Here is a tiny trained network, its code and every weight. The questions are about switching its units off for an input and a class, where a switched-off unit gives its printed mean instead of its output.

import numpy as np


def w(rows, s, z=0):
    codes = np.array(rows[::2]) - 128.0
    scale = np.full(codes.shape[1], s)
    scale[-1] = z or s
    return codes * scale


def norm(h):
    return h / np.sqrt((h * h).mean(-1, keepdims=True) + 1e-5)


def f(y):
    return np.maximum(y, 0)


def log_softmax(a):
    a = a - a.max(-1, keepdims=True)
    return a - np.log(np.exp(a).sum(-1, keepdims=True))


def net(x, mask):
    res = np.array(x, float).reshape(1, 4) / 4 @ E
    u = 0
    for l in range(2):
        y = f(norm(res) @ A[l][:, :-1].T + A[l][:, -1])
        res = res + np.where(mask[u : u + 7], y, B[l][:, -1]) @ B[l][:, :-1]
        u += 7
    return log_softmax(norm(res)[-1] @ U[:, :-1].T + U[:, -1])


A, B = {}, {}
E = w([
[154,144,83,183,132,149,252,69,172],'x0',
[214,132,74,128,113,192,111,143,19],'x1',
[91,86,82,124,218,107,107,72,69],'x2',
[117,104,14,146,111,102,84,168,192],'x3',
],0.0015)
A[0] = w([
[172,174,89,142,113,164,105,134,62,4],'0.n0',
[174,140,11,202,162,129,118,179,213,80],'0.n1',
[159,146,54,208,88,162,250,32,166,74],'0.n2',
[250,149,128,152,53,138,116,186,220,130],'0.n3',
[86,3,100,160,205,98,72,116,80,99],'0.n4',
[120,96,62,91,140,119,40,213,169,102],'0.n5',
[108,131,136,93,126,137,34,152,100,57],'0.n6',
],0.0026,0.0032)
B[0] = w([
[212,3,92,111,166,219,96,103,142,142],'0.n0',
[83,79,145,197,110,134,103,84,50,212],'0.n1',
[144,137,134,150,224,88,131,227,100,251],'0.n2',
[74,152,67,91,122,156,137,121,95,234],'0.n3',
[143,190,90,101,81,132,157,112,128,223],'0.n4',
[108,110,145,203,115,110,132,100,72,242],'0.n5',
[189,115,133,146,170,68,178,175,144,180],'0.n6',
],0.0042,0.002)
A[1] = w([
[136,97,79,91,233,134,142,36,117,142],'1.n0',
[100,173,118,101,49,186,156,184,153,7],'1.n1',
[155,162,241,125,146,160,160,87,82,108],'1.n2',
[85,142,50,103,160,100,122,73,86,28],'1.n3',
[137,123,167,55,103,58,4,189,89,95],'1.n4',
[23,134,161,147,156,94,132,100,234,124],'1.n5',
[180,75,71,154,140,232,135,154,83,216],'1.n6',
],0.0037,0.0016)
B[1] = w([
[106,173,132,93,58,131,137,195,160,203],'1.n0',
[60,194,136,49,152,107,132,83,75,152],'1.n1',
[69,71,8,202,84,104,55,128,133,218],'1.n2',
[103,172,180,123,107,183,144,124,122,186],'1.n3',
[152,135,103,182,179,137,254,145,177,227],'1.n4',
[241,88,156,78,112,170,85,115,76,231],'1.n5',
[143,95,215,79,126,92,104,91,197,252],'1.n6',
],0.0047,0.0033)
U = w([
[164,128,134,176,202,94,222,200,146,170],'0',
[227,51,190,35,95,142,60,103,134,146],'1',
[32,67,71,214,68,111,65,110,91,152],'2',
[41,255,128,23,82,137,155,137,108,131],'3',
[107,162,151,129,150,122,96,122,119,176],'4',
[116,181,110,127,195,154,68,77,171,2],'5',
[109,186,115,128,214,158,47,80,182,22],'6',
],0.0091,0.0049)

Each question gives the input, the list of numbers given to net, and the class t.
The units are the neurons (one row each of A and B). Each row of codes is followed by its name. A weight is (code - 128) times the scale printed after its matrix; where a second scale follows, it is the last column's (A, B and U).
mask holds one flag per neuron, layer by layer. A switched-off neuron (its flag False) gives its mean, the last column of its row in B, instead of its output. The means were averaged over made-up inputs and are rounded, as every weight is.
A unit's drop is (log p(t) with every unit on - log p(t) with that unit switched off) / (log p(t) with every unit on - log p(t) with every unit switched off).
The circuit of an input: a set's keep is (log p(t) with only the set's units on - log p(t) with every unit switched off) / (log p(t) with every unit on - log p(t) with every unit switched off). Starting from the 12 units with the biggest drops (on a tie, the unit counted first), units are removed one at a time, each time the one whose removal leaves the highest keep (on an exact tie, the one counted first), for as long as the keep stays at least 0.8.
units of the circuit, in order: the units of the circuit, biggest drop first
top k neurons: the k neurons with the biggest drops, biggest first
top k neurons in layer l: the k neurons of layer l with the biggest drops, biggest first
input [2,8,7,-1], class 1: top neuron	(1.n6)
input [3,7,8,6], class 3: top 3 neurons in layer 1	(1.n0, 1.n5, 1.n3)
input [-5,6,-7,7], class 2: units of the circuit, in order	(0.n5, 1.n5)
input [7,-8,7,-1], class 1: top 2 neurons in layer 1	(1.n5, 1.n4)
input [0,5,-6,-1], class 3: top 3 neurons	(1.n1, 0.n3, 1.n5)
input [-7,-7,8,-3], class 3: top 2 neurons in layer 0	(0.n4, 0.n2)
input [-3,-7,-2,-6], class 1: top 2 neurons in layer 0	(0.n5, 0.n1)
input [-7,-6,-4,1], class 0: top 2 neurons	(1.n4, 1.n6)
input [0,5,6,5], class 3: units of the circuit, in order	(1.n3, 1.n0)
input [-1,3,-8,6], class 3: top 2 neurons	(0.n3, 1.n1)
input [7,4,1,-8], class 2: top 4 neurons	(1.n2, 1.n4, 0.n6, 1.n5)
input [-2,-7,-3,-7], class 1: top 3 neurons	(1.n5, 0.n5, 0.n1)
input [-4,7,-8,4], class 3: top 2 neurons in layer 1	(1.n1, 1.n5)
input [6,-6,3,-8], class 2: top 3 neurons	(1.n2, 1.n4, 1.n6)
input [4,-7,4,2], class 1: units of the circuit, in order	(1.n5)
input [-5,-5,-1,-5], class 0: top 3 neurons	(1.n4, 1.n6, 0.n5)
input [2,2,3,3], class 4: top 4 neurons	(1.n2, 1.n5, 0.n1, 1.n6)
input [-8,7,-2,-6], class 0: top 2 neurons in layer 1	(1.n4, 1.n5)
input [1,-3,8,-6], class 3: top 2 neurons in layer 1	(1.n0, 1.n3)
input [2,1,8,-5], class 3: units of the circuit, in order	(1.n0)
input [6,7,5,-2], class 1: top 2 neurons in layer 1	(1.n6, 1.n4)
input [1,-4,2,3], class 1: top 3 neurons	(1.n5, 1.n2, 0.n3)
input [1,-4,3,-7], class 2: top 2 neurons	(1.n2, 1.n6)
input [4,-2,-4,-5], class 2: top 3 neurons	(1.n2, 1.n4, 0.n6)
input [5,-3,-7,-3], class 3: top 2 neurons in layer 1	(1.n1, 1.n4)
input [-6,-1,-5,6], class 0: top 3 neurons	(1.n4, 1.n2, 0.n6)
input [5,6,3,-5], class 1: top 3 neurons in layer 1	(1.n6, 1.n4, 1.n0)
